Here is a tiny trained network, its code and every weight. The questions are about switching its units off for an input and a target symbol, where a switched-off unit gives its printed mean instead of its output.

import numpy as np


def w(rows, s, z=0):
    codes = np.array(rows[::2]) - 128.0
    scale = np.full(codes.shape[1], s)
    scale[-1] = z or s
    return codes * scale


def softmax(a):
    e = np.exp(a - a.max(-1, keepdims=True))
    return e / e.sum(-1, keepdims=True)


def log_softmax(a):
    a = a - a.max(-1, keepdims=True)
    return a - np.log(np.exp(a).sum(-1, keepdims=True))


def net(x, mask):
    ids = ['ΣΦΩαβγδεζηθλμξτψ'.index(c) for c in x.split()]
    T = len(ids)
    res = E[ids] + P[:T]
    u = 0
    for l in range(3):
        r = res
        for j in range(2):
            rows = slice(2 * j, 2 * j + 2)
            q, k, v = (r @ M[l][rows].T for M in (Q, K, V))
            z = softmax(np.where(np.tri(T) > 0, q @ k.T / 2**0.5, -1e9)) @ v
            o = O[l][rows]
            res = res + np.where(mask[u + j], z, o[:, -1]) @ o[:, :-1]
        u += 2
    return log_softmax(res[-1] @ U[:, :-1].T + U[:, -1])


Q, K, V, O = {}, {}, {}, {}
E = w([
[66,86,98,47,150,66,156,81,102,115],'Σ',
[76,115,54,140,123,141,4,141,118,42],'Φ',
[130,135,97,115,152,161,158,119,138,115],'Ω',
[177,115,103,119,122,160,123,73,90,117],'α',
[126,130,135,119,130,152,123,136,124,139],'β',
[159,131,80,138,124,83,70,181,92,92],'γ',
[104,117,163,98,129,81,60,96,72,87],'δ',
[123,169,99,118,122,134,149,133,94,192],'ε',
[106,169,106,176,145,175,74,170,171,151],'ζ',
[112,157,181,122,73,142,129,133,131,86],'η',
[160,136,109,127,95,78,150,184,136,140],'θ',
[65,122,68,93,173,147,159,156,92,75],'λ',
[116,131,131,72,145,182,192,154,111,195],'μ',
[150,122,115,118,112,129,134,112,129,125],'ξ',
[145,144,111,116,144,139,144,204,118,163],'τ',
[149,136,102,134,137,147,118,152,121,101],'ψ',
],0.023)
P = w([
[140,143,135,140,131,59,137,114,161,154],'0',
[126,24,166,133,52,83,151,221,149,184],'1',
[177,143,147,34,127,144,107,162,128,127],'2',
[112,142,112,207,184,76,147,126,88,77],'3',
[83,20,135,138,35,119,155,189,130,202],'4',
[153,202,103,7,99,130,66,136,149,125],'5',
[63,164,126,209,187,100,154,121,73,90],'6',
[51,63,149,121,33,123,132,185,142,197],'7',
[110,233,107,7,89,167,88,124,212,102],'8',
[31,165,143,194,194,77,165,116,66,63],'9',
],0.013)
Q[0] = w([
[133,44,160,71,2,151,99,183,173,163],'0.h0',
[249,163,156,59,197,141,148,57,213,62],'0.h0',
[114,171,147,39,202,67,114,149,116,99],'0.h1',
[161,95,183,183,229,13,204,33,139,47],'0.h1',
],0.0069)
K[0] = w([
[228,150,124,48,188,103,74,125,209,190],'0.h0',
[171,27,134,255,166,97,159,133,132,186],'0.h0',
[84,114,142,135,141,83,72,173,111,133],'0.h1',
[179,64,203,166,117,44,134,81,95,86],'0.h1',
],0.0087)
V[0] = w([
[153,137,197,101,77,43,106,3,20,117],'0.h0',
[96,106,129,100,106,156,214,134,197,44],'0.h0',
[110,146,153,172,151,175,86,124,112,133],'0.h1',
[104,92,136,128,186,126,99,173,99,194],'0.h1',
],0.0076)
O[0] = w([
[139,157,78,127,84,171,167,128,149,64,1],'0.h0',
[97,253,148,94,108,158,63,158,47,191,65],'0.h0',
[144,101,128,64,166,179,176,86,116,93,169],'0.h1',
[189,156,153,114,130,43,206,91,232,44,194],'0.h1',
],0.011,0.0069)
Q[1] = w([
[161,102,106,50,3,145,151,236,196,82],'1.h0',
[134,129,47,80,150,183,76,192,190,158],'1.h0',
[220,69,209,17,23,169,45,139,218,140],'1.h1',
[43,107,56,63,160,62,103,154,88,96],'1.h1',
],0.0054)
K[1] = w([
[217,122,78,106,104,150,114,116,131,131],'1.h0',
[171,123,139,66,94,178,63,154,181,148],'1.h0',
[168,92,2,138,206,158,93,185,169,195],'1.h1',
[69,81,105,160,69,109,67,105,75,47],'1.h1',
],0.0076)
V[1] = w([
[90,179,106,177,184,103,133,31,103,129],'1.h0',
[96,136,84,119,170,157,186,204,160,146],'1.h0',
[99,149,254,124,58,126,125,97,144,75],'1.h1',
[120,128,171,46,89,134,90,71,112,87],'1.h1',
],0.0068)
O[1] = w([
[101,142,1,195,242,126,212,163,173,135,48],'1.h0',
[129,125,131,147,162,226,44,87,31,137,245],'1.h0',
[94,145,154,186,32,159,173,92,72,102,45],'1.h1',
[155,113,225,133,143,118,138,74,196,41,3],'1.h1',
],0.0076,0.0028)
Q[2] = w([
[85,148,197,254,220,100,143,120,31,114],'2.h0',
[120,228,13,147,223,111,122,89,163,102],'2.h0',
[236,235,140,143,189,208,137,90,94,36],'2.h1',
[186,126,136,218,158,109,151,149,50,99],'2.h1',
],0.0071)
K[2] = w([
[3,129,171,91,147,140,115,140,174,90],'2.h0',
[73,105,110,108,120,103,134,123,84,91],'2.h0',
[99,79,164,217,117,143,171,146,106,121],'2.h1',
[110,116,132,151,135,113,151,133,101,95],'2.h1',
],0.014)
V[2] = w([
[1,116,97,82,103,81,97,82,134,82],'2.h0',
[124,142,105,32,128,75,239,139,53,133],'2.h0',
[154,128,128,191,182,79,83,174,93,8],'2.h1',
[154,152,153,113,77,54,187,190,123,163],'2.h1',
],0.0073)
O[2] = w([
[175,67,161,136,129,140,134,166,118,174,173],'2.h0',
[89,123,121,128,155,166,135,201,137,63,8],'2.h0',
[7,129,129,64,91,142,132,96,130,118,229],'2.h1',
[154,134,185,127,173,124,133,102,159,109,205],'2.h1',
],0.014,0.0016)
U = w([
[127,174,161,152,74,169,130,106,85,120,234],'Σ',
[84,137,100,87,83,110,123,154,151,148,21],'Φ',
[108,141,112,115,134,174,74,197,72,173,88],'Ω',
[131,154,49,149,112,122,185,145,163,117,106],'α',
[138,122,130,138,100,144,128,130,131,129,159],'β',
[92,89,189,115,119,175,174,84,196,124,81],'γ',
[166,106,69,119,86,190,138,91,123,120,170],'δ',
[139,16,142,174,125,162,155,190,158,117,76],'ε',
[114,2,160,154,117,140,110,120,104,186,122],'ζ',
[149,177,148,61,119,165,97,128,138,136,227],'η',
[155,144,199,34,179,155,137,97,134,98,215],'θ',
[127,182,112,82,113,157,74,144,107,163,152],'λ',
[138,145,161,189,110,75,101,174,107,128,72],'μ',
[127,135,128,129,105,143,132,153,133,138,133],'ξ',
[83,143,149,167,179,104,110,76,202,151,3],'τ',
[117,122,147,117,102,148,129,137,144,143,144],'ψ',
],0.0083,0.0057)

Each question gives the input, a string of symbols that net reads in full, and the target symbol t.
The units are the heads (2 rows each of Q, K, V and O). Each row of codes is followed by its name. A weight is (code - 128) times the scale printed after its matrix; where a second scale follows, it is the last column's (O and U).
mask holds one flag per head, layer by layer. A switched-off head (its flag False) gives its mean, the last column of its rows in O, instead of its output. The means were averaged over made-up inputs and are rounded, as every weight is.
A unit's drop is (log p(t) with every unit on - log p(t) with that unit switched off) / (log p(t) with every unit on - log p(t) with every unit switched off).
The circuit of an input: a set's keep is (log p(t) with only the set's units on - log p(t) with every unit switched off) / (log p(t) with every unit on - log p(t) with every unit switched off). Starting from all 6 units, units are removed one at a time, each time the one whose removal leaves the highest keep (on an exact tie, the one counted first), for as long as the keep stays at least 0.8.
units of the circuit, in order: the units of the circuit, biggest drop first
most important unit: the unit with the biggest drop
which heads matter: for each layer, one digit per head in row order, 1 if its drop is at least 0.15 and else 0, layers parted by /
input ζ τ ε ζ Φ, target ε: most important unit : 0.h0
input ζ α ζ ζ ζ γ δ γ γ μ, target γ: units of the circuit, in order : 1.h1, 2.h1, 1.h0
input ζ ψ ε ε η, target ε: units of the circuit, in order : 0.h0, 2.h1
input ε μ β ζ ζ μ ζ τ Σ β, target ε: which heads matter : 00 / 00 / 10
input τ ζ ε ζ τ γ ζ ε, target γ: units of the circuit, in order : 2.h1, 0.h0
input Φ ψ ζ ε ζ δ Φ ε α θ, target ζ: which heads matter : 01 / 10 / 10
input ζ ζ α ζ ζ ε ψ μ, target ε: units of the circuit, in order : 2.h1, 0.h0
input ζ γ Φ ζ β, target Φ: which heads matter : 00 / 01 / 01
input ζ ε ζ η α μ β, target Σ: which heads matter : 10 / 01 / 00
input ε ζ Φ ε ζ γ, target θ: which heads matter : 01 / 01 / 00
input γ ξ ζ ζ, target τ: which heads matter : 10 / 10 / 10
input Φ Φ ζ ζ ε Φ ζ ζ, target Φ: which heads matter : 00 / 00 / 01
input τ ζ θ ζ ε, target θ: units of the circuit, in order : 2.h1, 0.h1
input ε α δ ψ, target γ: which heads matter : 00 / 01 / 01
input μ θ Φ, target θ: which heads matter : 00 / 01 / 01
input ζ ζ μ ε Φ Φ ζ ε γ ψ, target ζ: which heads matter : 00 / 00 / 10
input ζ Φ ε α, target ζ: most important unit : 2.h0
input ζ γ θ, target θ: units of the circuit, in order : 2.h1, 1.h0
input μ β λ η ζ Φ ζ, target ζ: which heads matter : 00 / 01 / 10
input ε η θ ε, target Σ: most important unit : 1.h1
input γ ζ θ α ε λ β ζ, target λ: units of the circuit, in order : 0.h0, 2.h0
input γ θ β ζ ζ λ ε ε θ μ, target Ω: units of the circuit, in order : 0.h0, 2.h0
